Each row, then roughly how far along a hidden order it lies, from 0 to 15:
In the rows, 100 means zero.
[107 100  91 112 114 105 101 106  96  82  96  86 101  91  96 125  91  94
  96  92  96 102 104  98  98  93  98  76 107  98 112 117 114 133 125  96
  91  75 101  79  91  99  99  96  94 105  96 107 108 110 103  69 123 108
  98 100 136 115 106  95  94 105 190  97  96  99 105  95 119 111 104 101
 100  99  93 109 102 106  95  76 106  93  98  76 103  80  97 102  53 106
  87 106 103]	4
[ 99 102 100  98  99  95  97  99  98  98 100  99  97  99 101 106 108 101
 102 102 102 100  98 100 100 100 102 103 104 100  97  98  97 103 113 100
  97 104 102  98  99 101 101  98 102 102 102  98  94  94 100 103 104 100
 102  99 103  99 103 104 103 100  89 101 103  99  96  97  96 104 101  99
  98  99  97 103  98 102 102  98 103 106 100  96 102  73 101 100  96 100
 103  99 100]	0
[154 120 106 100 108  96  91  93 103  98  93 110 111 108  91  87  81  97
  96 105  98 125 103  98 103 109 103 120 105  97  87  94  95 124  88 100
 100 105 113 119  91 104 111 102 104  98  99 119 108 111 102  83 139 104
  72  94 111  91  87  76  94  98 142 102 112  97  80 119 147  96 104 135
 103 112 106 102 104 105  99  68 137 136 105  74  94  30  77  81 153  99
 101 101 102]	7
[113  96  94  91 108  80 105 100 122  73  97  87 115 119  59 133 110  92
 116  96  98 100 105 100  98  94 103  87 115 101 114 116 103 128 148  98
  91 112 106  77  88  95 103 101  90 105  98  91 116 106 107  96 136  97
  82 101 166 104 174 107  93  99 152 110  99  96 124 111 109 120 103  76
  97 110 128 111 124  99 100 131 125  64  98  60 129  68  99 107 144 100
  89 108 101]	11
[109 100  94 110 113 102 105 105  89  85  97  79 103  94  94 125  97  94
  96  93  97  99 107  98  97  93  99  90 108  99 110 115 107 127 125  97
  94  81 102  84  85 100  96  96  96 102  98 100 106 107 104  80 121 107
 121  99 134 112 100  99  96 103 161  98 102  99 109 100 116 105 103 104
  99  97  95 106 103 106  96  84 102  93  98  74 100  87  99 104  69 105
  90 105 102]	4
[140 112  98 101 108  96 104  95  99  93  93 111 117 100  98 101  97  93
  98 100  97 120 104  99 101 104 103 117 107  97  92  95  96 118 103 100
  98 106 108 114  91 102 109 101 104 101 100 112 106 108 104  90 129 103
 131  95  99  97  85  90  98 101 145 102 113  99  92  88 139  95 102 119
 101 107 108  98  99 104 103  86 110 120 102  82 100  51  83  87 154  98
  93 104 101]	5
[100 107  98  99  99  90 107 100  93  96  97  94 104 105  92 113 115 105
 109  94 105  98 103 102  98  94 101 101 105 101  97 112 100 120 131  99
  96 100 104  92  92  99 102  97  97 104 102  96 107  99 101  94 119 101
  77 100 121 103 111 102  98 100 150 102 103  99 105 100  97 108 102  93
  96 105 112 101 107 102 103 109 106  96  98  75 102  99 100 105 113  99
  92 103 100]	3
[ 27  90  94 139  79 130  99 111  70  87 104  49 138  80 104  97  62  30
 104  89  97 149  76  93 107 104 100  88 127 102  82  91  87  91  60 100
 115 112 101  95  97 101  90 101  96 113  91  84  90  95  94 101  74  96
 200  96 157 110 121 105 104 110  11 103 130  87  95  33  98 123 103 114
 103  99 111 115 129 122 106  42 145 116  98 138  70 104  89  96  41  97
  77  87  98]	15
[ 99 102 100 102  97 101  97 100  91  94 100 104 107  99 104 102 102  94
 102 102 101 101  99  99 100  99 101 102 106  99  98  97  99 100  94 100
  99 101 100  95 105 101 100  98 101 101  99 100 102  95  99 100  97 101
 111  99 107 100  99 104 102 101  86  99 107  98  97  91  97 102 101 102
  99 101  99 107 101 103 102  84 115 103 101  95  99 104 101  99  74 100
  96  99 101]	1
[135  98  94 100 115  93  96 104 116  62  99  76 112 110  68 136  98  93
 105  95  95 109 106  98  97  94 101  79 116  99 123 121 108 131 144  96
  88  94 104  69  76  94 100 100  92 104  97  99 115 112 107  82 131 102
  71 102 166 110 151 102  92 102 189 105  98  97 123 118 101 117 104  84
 102 103 114 112 116 102  94 109 122  77  99  62 117  67  99 105 106 104
  90 109 103]	10
[ 69  98  99 107  95 104 104 103  84  97 100 101 113  95 100 103  98  64
 105 102 103 116  95  98 101 101 101 103 113 100  88  93  97  92  93 100
 105 112 100  98 106 102 101  97  99 103  97  85 100  94  98 102  86  99
 181  98 103 103 110 108 102 103  61 101 118  96 106  82  84 104 100 102
  99 105 107 114 106 109 102  84 128 105  99 104  92  92  97 100  90  98
  91  97 101]	4
[109 100  92 106 101 104 108 100  89  88  97 100 108  94 101 111 108  93
  95  97  97 102 100  99  98  99 102 103 113  98 101  96 103  99 105  99
  98 101 101  93  96 100 102  98  99 101 100  98  99 102 104  99 103 103
 134  99  95 104  95 101 103 103 104  97 108  99 102  87 121 101 100 104
  99  95  94 106  94 103 104  78  92 117 100  99 100 106 103  98  77 102
  91 103 101]	0
[ 43  88  97 128  93 123 114 110  70  97 102  89 133  81 103  98  83  19
 104 106 105 135  84  94 105 102  99  99 132  99  59  85  93  98  86  99
 111 118  98 102 116 102  99  95  96 105  89  60  93  89  91 104  68  95
 200  96 146 110 140 114 100 111   3 100 143  88 100  57 104 105 101 119
 106 116 132 121 125 113  98  60 150 106  98 120  71  65  91  98  67  98
  68  91 100]	11

Part 2:
[107  97 109  78 102 105 103 100 132  99 101  99 113 155 106 106  91 107
  97  92 104 118  99  94 105  81 114  90  84  95 109 108  98 100 127 104
  97 116 103 107  92  99 133 118  95  88 101  93 109  87  78  99 113  95
 131 107  78 129 108 108 107  33 113 106 100  98 110 108 129  91  57 101
  31 118 113 112 113 100  88  94  98  99 108 117  78  91  84  96  97 117
 116 103  98  83 100  97 120  99  90 165 113  81  88  93 110  99  96 103
  89  78  98  96 102 111  69  99  50  67  88  98  98 110 104 103 118 107
 111  55  94  93 103 123  97 148 106  94  73]	15
[100  93 129 109  91 103 104  96 111  97  95  98  91 165 117 150  99 109
  91  98  90 102  97 101  85 100  89 101  97  97 124  79  95  97  84 128
  77 115  82 100  83  75 100 116  93  93 103 115 108 101 104 110 127  97
 105 106  78 107 119 114 132  62 108 113 132  59 128 104 124  98  82  85
  72 113 115  84 104  98  99  91  95 102  98 109  75 103  58  95 114 105
 111 109  93  90  90  96 120  99  97 183 120  87  96  94 107  95  83 132
  73  82  88  91 102 116 100  94   8  70  98 101  94  93 104 100 110  96
 102  50  97  87 104 139  88 168  97  97 115]	6
[102 100 108  99  92  99  97 111  89  93 101 101  85 148 102 130 104 103
  61 101 104 129 133 107  89  74  87  98  99 105 112 100  90 110  98 108
  77 119  85  84 104  84  93 108  94 107  92 125  92 110 120 114 115  99
  92 112  91 101  76  96 101  71  95  96 126 103 112 130  99 102  74  89
  90 110 118  89 109  91  83 108  81 108  85 105  78  89  86 128 111  98
 102 110 103  76  85  98 107  98  96 153 106  94 102  90 108 116  74 112
  92  73 100  97 104 135  97 104  40  83 114 102  96 101  94  98 102  92
 100  99 101  97 103 135  98 151 122  97 101]	0
[109  84 102 138  96  97 123  93 130  92 112  94  65 200 112 162  89 119
  77  87  87 146  90 113  74  67 100  99 106 107 112 125 114 120 101 126
  48  84  97 123  94  80 114 128  71 125 125  83 101  70 123 100 129  98
 118 100  78 130 111  51 117  31 111 104 118  60 120 107 109  82  42  75
  46 115 101  97  88  94 111  85 119 107  99  88  85 101  65  94 104 127
 100 122 110  95  96  82  97  94  93 124 110  92  84  86 112 102  79 115
  88 117  81  97 102 147 113 104  39  56  87  98  85  97  98 107 126 122
 106  53 101 100 104 139  97 183  95  85  89]	5
[103 105 107  99  92  99  96 113  96  89  97  97  84 147 112 105 105 133
  95 102 100  80 101 101 103  80  90 106 102 102 113  91  89  97  73 108
  78  98  81  96  99  86  96 113 106 102 121 117 105 110 111 108 130 100
  90 108  78 123 103  59 126  69 101 111  98 102 127 115 123  90  97  85
  89 118 103  95 111  97 104  94  90 121 101 112  97  99  79 103 104 101
 103 108  80 100  87  89 101  98  92 149 113  88 111  99 109 112  88 121
  90  99  94  92 101 151 111  97  39  60 111  99  89  92  94 105 104  97
 103  92  96  95 101 148  96 166 101 103 106]	10
[102 115 138  64  97 109  92  99 114  99  83 101  94 169 101  99  92 109
  78  86 106 111 108 103  77  86 124 101 101  89 102 102  84 111 142 103
 108 102  99  84  98  93 109 118  92  88 133  98  98 128  94 109 113 100
 165 114  87 127 109  85  97  67 115 113 100  95 107 113 111  93  68  96
  94 101 102 108 120  97  94 111 112 106  96 130  70 111 109 106  98  97
 109 104 104  61 101  84  99 108  87 163 100 102  91  99 104 103  97 104
  82  87  93  90 103  94 134 109   2 122 101  95  95 103 100  78  88 102
 109  82  97  95 109 102  97 127 102  92 116]	5
[109  95 120 128  97 106  90  91 146  97  95  98 115 193 122 125  96 126
  98 106  90 102 124  98  82  65 106  98  86 112 132  85  83 135 115 115
  79  95  79  99  91  71 103 120  93 105 146 106 101 102  91  97 110 100
 162  95  91 118 127  71  89  62 105 107 118  50 114  99 109  86  77  91
  80 108 114  89 117 103  98  80 110  88 110 103  91 118  62  98  99 103
 106 106 106  67 100  86 101 108  95 151 121  83  94  97  99  81  87 132
  77  76  97  98 104 115 107  99  37  84  97  98  96  97 105  99 113  97
 105  44  94  84 107 106  93 138 117 100 102]	7
[103 115  63 118 101 108 107 119  76 109 103 111  75 142  80  84 111  92
  93 122  81  77  91  98  75 100  92  98 102 117  93  70 108 109 130  82
  84 127 114  89 128 113 114 106 113  62 102 113  90 108  97 108 122 107
 100 127  83 111  46   9  98  96 100 105 121 111 100  88 133  85 125  75
 145 104 111 117  78  90 101 119  98  95  89 120 101 122 106 123  96  92
  81 107  71  57  77  78 107 101 105 110  99  98 118  91  95 130 108 106
 152  56  97 116 102  81  84 103  72 136 102 105  80  93  82  76 103 112
  98  98  90 106  88 125 105 175 103  96  72]	7
[107 106 124 102  86 116  93  94 127  95 101 103 104 187 116 105  92 127
  66 104 115 116 145 101  97  85 108  83  98  99 123  74  86 127 120 113
  87  92  89  94  94  94  97 108  89 116 122 100  94 119 111 104 101  97
 120  95  93 105 113  97  98  87 114  99 129  60 122 105 131  91  71 102
  70 112 109  81 114  98 102  93 102 110  84 109  89  91  84 103 119  89
 115 101  83  89  85  83 101  99  89 143 119  98 102  89 110  93  64 115
  79  81  86  98 100 118 122  99  58  73 119  93  87  93 106  89  98  97
  96  66 103  94 124 135  91 157 126  96 109]	8
[106 100 118  69 100 112  98 101 120  98  99 106 117 170 114 114  87  87
  88  81 106 163 115  95 102  80 106  93  83  90 117 102  97 115  93 120
  90 105  94  92  88  99 122 114  87  91 128  97 111  92  89 104 100  97
 166 108  93 112  94  79 110  48 103  69 122  63  97 116 115  93  12  89
  31 109  99  90 117  93  98  95  97 100 100 106  56  99  88 107  98 101
 102 100 102  85  95  99 103 100  89 132 112  95  77  91 105  92  86  96
  73  81 106  93 104  83  71  97  93  77  99  97 103 102 102 111 113  96
 113  61  96  90 109 126  97 144 123  93  96]	5

New part:
[ 80  99  86 117  59 113  88  92  96 109  64  61  93 133  92 137 166  62
 126 121 113  90  77  73 102  90 116  87 124 104  89 128  95  95  91 100
 109 122 173   9 103  96  89  52 101 118 102  90 101 110 115  42 141  97
 100]	13
[ 80 105  97  86  67 100  91  77  83 112  89  59 112 141  88 143 176  80
  99 116 120 114  56  97 104  90 118  89 158 102  94 122 105  90  99  85
 113 109 164  17  99  86  87  46 105 131 105  86 104 104 100  43 130  92
  98]	15
[ 92  80  76 120  92 105  96 125 112  73  38 107  70  99 112 105  84  70
 133 135  97  68 148  60 102  92  95  96  32 121  68 118  71 125  89 123
  89 137 130  86 109 121  95 103  96  69 106 110  85 113 120  78 105 108
 109]	4
[ 95  84  74 149  87 109 120 114 117  81  50 120  62  87  92  96  88  75
 131 138  94  76 144  69  95 107  91 104  61 129  88 113  82 121 107 109
 103 130 147  64 101 126  80 108  91  77 101 125  93 105 119  85  98 100
 101]	2
[ 94  93  79 108  87 123  75 125 102  88  17  87 109 119 117 117 119  71
 137 113 103  62 104  50  97 100  98  83  53 112  66 147  71 112  92 134
  87 153 129  85 110 108 107  75 102  81 105  96  90 113 131  54 100 112
 116]	8
[ 91  83  77 139  91 108 108 113 117  81  29 107  64 105 104  99  85  68
 131 139  95  76 146  74 100  97  91 101  45 130  65 114  78 120  95 118
  93 140 133  74 106 118  87 105  95  68 101 115  89 112 125  83 103 105
 105]	3
[100  88  82 119  98 113  98 127 118  60  37 109  81  96 116  98  85  74
 124 129  99  72 135  58  99  99  90  97  39 125  74 123  76 123  99 122
  87 155 130  92 104 126  92 102  98  64 102 114  88 111 127  74  90 105
 109]	4
[ 75 105  99  85  48  93  96  74  90 112 107  48 114 140  82 147 188  74
 106 130 120 134  49  90 107  84 119  92 175 103  94 113 108  88 105  80
 115 100 168   0  94  77  84  46 105 134 105  87 107 103  97  18 133  83
  92]	15
[ 92  80  75 116  96 105  81 126 111  70  22  99  83 125 117 113  97  63
 142 131 100  53 132  56 105  85  97  81  26 109  46 132  72 124  76 128
  78 155 131  79 115 114 104  88 102  37 107  97  82 119 136  66 114 110
 116]	6
[107 102  80 174  98 139 147  88 122 126  94 124  63  52  67  69  50 113
 112  97  82  69 157 116  82 129  90 126 111 124 139 108  83 109 118  96
 117  16 122  74  95 143  71 125  76 108  89 136 113  85  88 137  73 106
  97]	0
[ 96  96  74 141  83 119 131 111 119  90  62 106  69  68  92  82  81  84
 126 136  94  84 146  75  87 123  89 116  79 141 117 119  98 119 126 104
 105 127 154  67  95 134  70 109  87  89  92 139  99  98 111  93  77  98
  97]	1
[ 91  81  76 121  97 109  95 125 115  75  33 116  64  94 114 108  96  70
 132 133  95  66 137  62 104  88  93  96  18 114  57 121  71 122  85 120
  83 148 125  66 113 116  99 100 100  61 105 104  82 116 127  76 112 108
 112]	4
[ 95  91  71 156  97 124 122  95 121 111  93 117  54  88  88  82  66  98
 124 119  87  79 156  99  90 118  93 118  78 122 111 109  91 118 103  98
 107  91 125  70 101 133  79 118  86  87  95 127 102  96  97 121  91 106
  99]	0
[ 82  80  64 123  80 113  69 117 106  84  17  80  79 160 110 127 133  64
 156 143 104  49 108  52 106  76 107  79  20 101  49 144  68 116  68 128
  87 154 143  40 117 103 102  65 104  69 108  83  82 122 137  45 131 111
 114]	8
[ 90  96  83 107  81 122  75 114  95 102  44  72 108 131 106 124 136  81
 129 104 106  69 104  69 100  91 108  85  69 101  65 128  77 104  77 118
  95 139 130  69 111 100 108  64 101 101 106  82  97 113 122  63 116 109
 115]	11
[ 87  88  74 124  79 119  80 122 102  89  29  78  86 129 108 127 138  63
 144 130 105  57 113  53 103  94 109  84  48 109  60 142  71 114  78 124
  89 162 151  37 111 108 102  64 100  81 104  89  86 119 133 120 120 107
 113]	9
[ 81  73  66 139  72 104  89 123 115  69  19  98  52 118 105 117 107  32
 154 165  99  64 138  51 104  82 100  93  23 120  51 123  66 130  89 126
  86 156 161  48 112 120  87  88 101  56 107 105  77 124 136  52 126 106
 109]	5
[ 92  83  68 145  98 111 117 107 119  91  48 117  60  93  97  89  80  84
 127 136  91  75 150  79  96 101  98 107  59 119  93 111  86 122  95 103
 100 113 120  69 104 127  85 119  92  78  99 117  93 105 115 102 104 106
 103]	2
[ 92  87  72 162  93 122 123  95 122 103  71 117  56  86  84  80  67  90
 130 128  86  79 167  93  92 109  95 112  84 124 100 112  91 118 100  99
 106  95 133  68 101 132  77 109  85  91  95 127  99  98 107 114  97 105
  98]	1
[ 88  76  73 143  92 104  90 126 114  72  17 100  73 116 112 111 105  59
 144 148  98  62 140  52 102  89  95  92  22 121  63 128  70 126  90 128
  84 165 151  80 111 118  92  94 100  57 106 106  81 120 138  61 109 105
 108]	5
[ 91  92  84  95 100 144  66 109 102 109  58  77 116 143 111 123 119  89
 135  90 101  57  98  79 103  84 110  84  56 101  66 130  77 101  64 115
  91 134 112  70 115  96 122  63 102  78 110  77  96 109 124  78 118 116
 117]	10
[ 80  91  74 113  70 113  73  94  99 110  48  62  93 145  94 141 150  73
 136 117 107  73  87  73 106  79 115  85  89  87  71 132  87  99  66 107
 100 118 137  21 116  90 105  43 103 100 106  68  96 111 114  61 148 106
 109]	12
[ 95  84  78 122  92 104  95 129 112  68   6 105  77  99 113 100  89  65
 133 138  96  66 139  58  99  98  91  94  18 116  72 119  75 124  95 127
  88 154 126  84 104 120  95  98  98  63 103 112  86 113 129  68 105 106
 113]	4
[ 98  95  76 141  85 114 124 113 124  86  48 113  66  80  98  94  82  78
 125 130  94  77 142  71  92 114  87 111  70 133  88 116  95 123 115 106
 101 123 142  70  99 134  77 110  91  80  96 129  97 104 113  90  83  97
 101]	2
[106  96  90 131 102 118 104 127 110  83  67 121  88  76 119  81  64  97
 106 100  92  79 140  72  93 114  87 108  58 122  88 108  90 115 109 114
  89 126 100 125  99 121 105 121  90  80 100 127 100 101 108 103  72 107
 106]	2
[ 98  90  83 111  98 107  93 134 112  67  32 107  84  99 121  99  86  75
 127 123  99  68 136  51  98 101  89  94  29 122  74 127  74 121  99 124
  83 142 127  99 107 120 100 101  97  64 104 114  86 113 129  70  90 104
 110]	4
[ 86 104  95  96  64 113  82  89  87 115  93  61 113 143  93 137 164  85
 109 109 112 101  68  88 103  84 113  89 141 100 101 121 100  92  92 101
 109 114 139  41 102  85  97  54 101 124 104  82 104 104 105  41 123  97
 104]	14
[ 87  91  82 125  83 126  78 116 102  92  43  79  98 133 109 131 135  66
 136 117 104  54 108  57 102  88 107  83  61 107  68 143  73 108  83 124
  92 150 142  46 112 105 105  59 102  95 105  87  95 114 133  59 118 108
 113]	10
[ 92  90  69 170  80 120 136  98 122 108  65 112  50  85  81 110  75  86
 132 135  90  77 157  89  90 113  93 117  81 131 112 110  88 119 110 101
 111  96 142  28  99 134  74 127  85  89  96 130  98  98 108 107  93 102
  94]	1
[ 75  92  75 119  50 108  83  86  97 109  39  59  87 152  84 141 190  62
 138 134 110  84  76  76 107  83 116  85 121 100  77 129  89 101  77  97
 110 123 173   0 110  92  89  46 101 108 106  77  94 112 114  52 145  97
 102]	13
[ 83  93  81 106  72 118  74  97  96 109  56  67  96 140  94 135 152  72
 140 116 106  72  95  76 105  83 113  84 105  96  80 130  83  96  72 112
 101 127 150  15 110  98 101  55 103 105 104  74  95 111 120  45 133 105
 108]	12
